Here is a tiny trained network, its code and every weight. The questions are about switching its units off for an input and a class, where a switched-off unit gives its printed mean instead of its output.

import numpy as np


def w(rows, s, z=0):
    codes = np.array(rows[::2]) - 128.0
    scale = np.full(codes.shape[1], s)
    scale[-1] = z or s
    return codes * scale


def f(y):
    return y / 2 * (1 + np.tanh(0.7978845608 * (y + 0.044715 * y**3)))


def log_softmax(a):
    a = a - a.max(-1, keepdims=True)
    return a - np.log(np.exp(a).sum(-1, keepdims=True))


def net(x, mask):
    res = np.array(x, float).reshape(1, 3) / 4 @ E
    y = f(res @ A[0][:, :-1].T + A[0][:, -1])
    res = res + np.where(mask, y, B[0][:, -1]) @ B[0][:, :-1]
    return log_softmax(res[-1] @ U[:, :-1].T + U[:, -1])


A, B = {}, {}
E = w([
[85,204,61,125,92,157,216],'x0',
[70,177,91,179,94,40,67],'x1',
[81,8,60,142,179,37,171],'x2',
],0.015)
A[0] = w([
[91,136,145,140,169,146,123,100],'neuron 0',
[160,175,180,162,111,190,111,129],'neuron 1',
[97,157,93,129,78,138,203,77],'neuron 2',
[106,194,129,80,99,190,67,121],'neuron 3',
[83,188,76,112,87,146,213,76],'neuron 4',
[90,82,100,92,140,90,148,108],'neuron 5',
[138,79,83,120,164,135,147,108],'neuron 6',
[111,176,86,141,107,145,219,78],'neuron 7',
[142,52,97,179,163,103,182,129],'neuron 8',
[85,104,118,139,158,136,151,99],'neuron 9',
[69,73,122,136,163,79,177,127],'neuron 10',
[139,146,135,148,106,49,65,64],'neuron 11',
[80,172,46,115,121,167,185,66],'neuron 12',
[156,78,209,187,166,124,59,51],'neuron 13',
[143,134,106,127,85,161,102,99],'neuron 14',
[183,94,152,52,193,183,207,64],'neuron 15',
[140,85,135,85,190,218,173,57],'neuron 16',
[88,91,77,111,218,92,154,126],'neuron 17',
[164,173,120,194,118,171,136,95],'neuron 18',
[145,173,155,136,181,103,146,99],'neuron 19',
[184,158,111,126,117,157,89,117],'neuron 20',
[204,87,122,125,144,177,193,55],'neuron 21',
[164,120,92,170,124,147,119,127],'neuron 22',
[85,156,78,167,173,145,75,50],'neuron 23',
[70,152,98,182,62,86,97,84],'neuron 24',
[128,88,79,113,156,83,161,97],'neuron 25',
[187,83,179,102,178,93,2,71],'neuron 26',
[125,141,148,111,140,107,140,112],'neuron 27',
[177,178,163,125,91,155,89,112],'neuron 28',
[122,101,111,126,154,106,154,88],'neuron 29',
[139,162,108,165,133,91,128,80],'neuron 30',
[112,60,67,135,157,112,144,119],'neuron 31',
[85,172,61,191,106,111,59,32],'neuron 32',
[188,94,121,82,126,146,158,1],'neuron 33',
[97,50,96,150,135,76,144,130],'neuron 34',
[193,153,103,138,122,75,121,22],'neuron 35',
[72,147,113,192,93,83,50,49],'neuron 36',
[116,171,176,131,93,198,71,123],'neuron 37',
[177,185,211,139,54,135,77,114],'neuron 38',
[194,90,148,124,165,92,23,68],'neuron 39',
],0.012,0.0057)
B[0] = w([
[114,99,131,108,97,120,140,124],'neuron 0',
[172,190,115,111,101,42,153,225],'neuron 1',
[151,30,89,102,224,179,148,199],'neuron 2',
[160,177,132,53,84,99,167,220],'neuron 3',
[159,22,70,105,234,179,177,227],'neuron 4',
[170,159,105,143,79,104,169,208],'neuron 5',
[157,157,113,144,101,92,116,190],'neuron 6',
[125,26,56,112,198,186,190,208],'neuron 7',
[164,186,131,106,85,86,158,240],'neuron 8',
[154,147,126,116,112,117,130,166],'neuron 9',
[164,153,151,78,87,82,159,241],'neuron 10',
[77,115,169,210,138,161,71,189],'neuron 11',
[129,52,77,100,229,192,174,213],'neuron 12',
[124,38,79,82,221,190,188,221],'neuron 13',
[147,145,117,135,111,118,144,151],'neuron 14',
[10,168,210,212,86,168,20,244],'neuron 15',
[58,139,179,224,79,148,15,222],'neuron 16',
[168,177,124,107,89,77,181,243],'neuron 17',
[172,138,152,130,123,108,117,174],'neuron 18',
[128,130,136,148,139,106,142,128],'neuron 19',
[143,149,112,114,97,78,152,178],'neuron 20',
[44,127,194,220,61,199,1,203],'neuron 21',
[140,125,139,113,128,133,112,128],'neuron 22',
[88,133,130,156,116,130,117,157],'neuron 23',
[61,124,226,211,117,154,71,216],'neuron 24',
[160,162,119,116,106,105,152,214],'neuron 25',
[130,32,43,84,234,193,184,253],'neuron 26',
[121,111,145,118,135,96,121,125],'neuron 27',
[130,171,123,78,81,76,180,216],'neuron 28',
[125,166,145,101,144,84,137,174],'neuron 29',
[113,109,203,153,123,151,86,155],'neuron 30',
[161,182,109,112,110,84,162,231],'neuron 31',
[86,147,162,160,83,176,20,208],'neuron 32',
[86,140,186,144,151,142,73,167],'neuron 33',
[184,187,122,97,67,73,155,248],'neuron 34',
[127,130,117,147,128,135,101,130],'neuron 35',
[52,159,246,225,105,174,17,215],'neuron 36',
[168,156,109,111,74,89,175,227],'neuron 37',
[192,203,103,99,96,92,155,244],'neuron 38',
[169,30,53,122,227,223,169,225],'neuron 39',
],0.0082,0.016)
U = w([
[192,214,123,71,85,48,182,254],'0',
[134,1,95,93,239,182,176,129],'1',
[27,147,176,192,99,157,28,4],'2',
],0.011,0.0011)

Each question gives the input, the list of numbers given to net, and the class t.
The units are the neurons (one row each of A and B). Each row of codes is followed by its name. A weight is (code - 128) times the scale printed after its matrix; where a second scale follows, it is the last column's (A, B and U).
mask holds one flag per neuron, in row order. A switched-off neuron (its flag False) gives its mean, the last column of its row in B, instead of its output. The means were averaged over made-up inputs and are rounded, as every weight is.
A unit's drop is (log p(t) with every unit on - log p(t) with that unit switched off) / (log p(t) with every unit on - log p(t) with every unit switched off).
The circuit of an input: a set's keep is (log p(t) with only the set's units on - log p(t) with every unit switched off) / (log p(t) with every unit on - log p(t) with every unit switched off). Starting from the 12 units with the biggest drops (on a tie, the unit counted first), units are removed one at a time, each time the one whose removal leaves the highest keep (on an exact tie, the one counted first), for as long as the keep stays at least 0.8.
units of the circuit, in order: the units of the circuit, biggest drop first
most important unit: the unit with the biggest drop
k most important neurons: the k neurons with the biggest drops, biggest first
drop of u: that unit's drop, to one decimal
input [7,7,0], class 1: 2 most important neurons => neuron 4; neuron 12
input [0,6,-5], class 2: 4 most important neurons => neuron 36; neuron 32; neuron 24; neuron 11
input [-6,8,7], class 2: units of the circuit, in order => neuron 36
input [-7,-6,-6], class 1: 2 most important neurons => neuron 26; neuron 13
input [8,-5,8], class 0: 3 most important neurons => neuron 17; neuron 8; neuron 34
input [-6,-7,-4], class 2: 4 most important neurons => neuron 15; neuron 16; neuron 21; neuron 4
input [-6,7,6], class 2: 2 most important neurons => neuron 36; neuron 11
input [-6,5,-5], class 1: 3 most important neurons => neuron 26; neuron 39; neuron 13
input [3,7,5], class 2: 2 most important neurons => neuron 36; neuron 24
input [-5,7,-6], class 2: 3 most important neurons => neuron 36; neuron 11; neuron 32
input [-8,8,-1], class 1: 4 most important neurons => neuron 26; neuron 39; neuron 13; neuron 15
input [-4,7,-6], class 2: 4 most important neurons => neuron 36; neuron 11; neuron 32; neuron 24
input [-8,1,8], class 0: drop of neuron 10 => 0.2
input [8,-4,6], class 1: most important unit => neuron 4
input [-7,-8,8], class 0: drop of neuron 17 => 0.3
input [8,8,7], class 1: drop of neuron 15 => 0.5
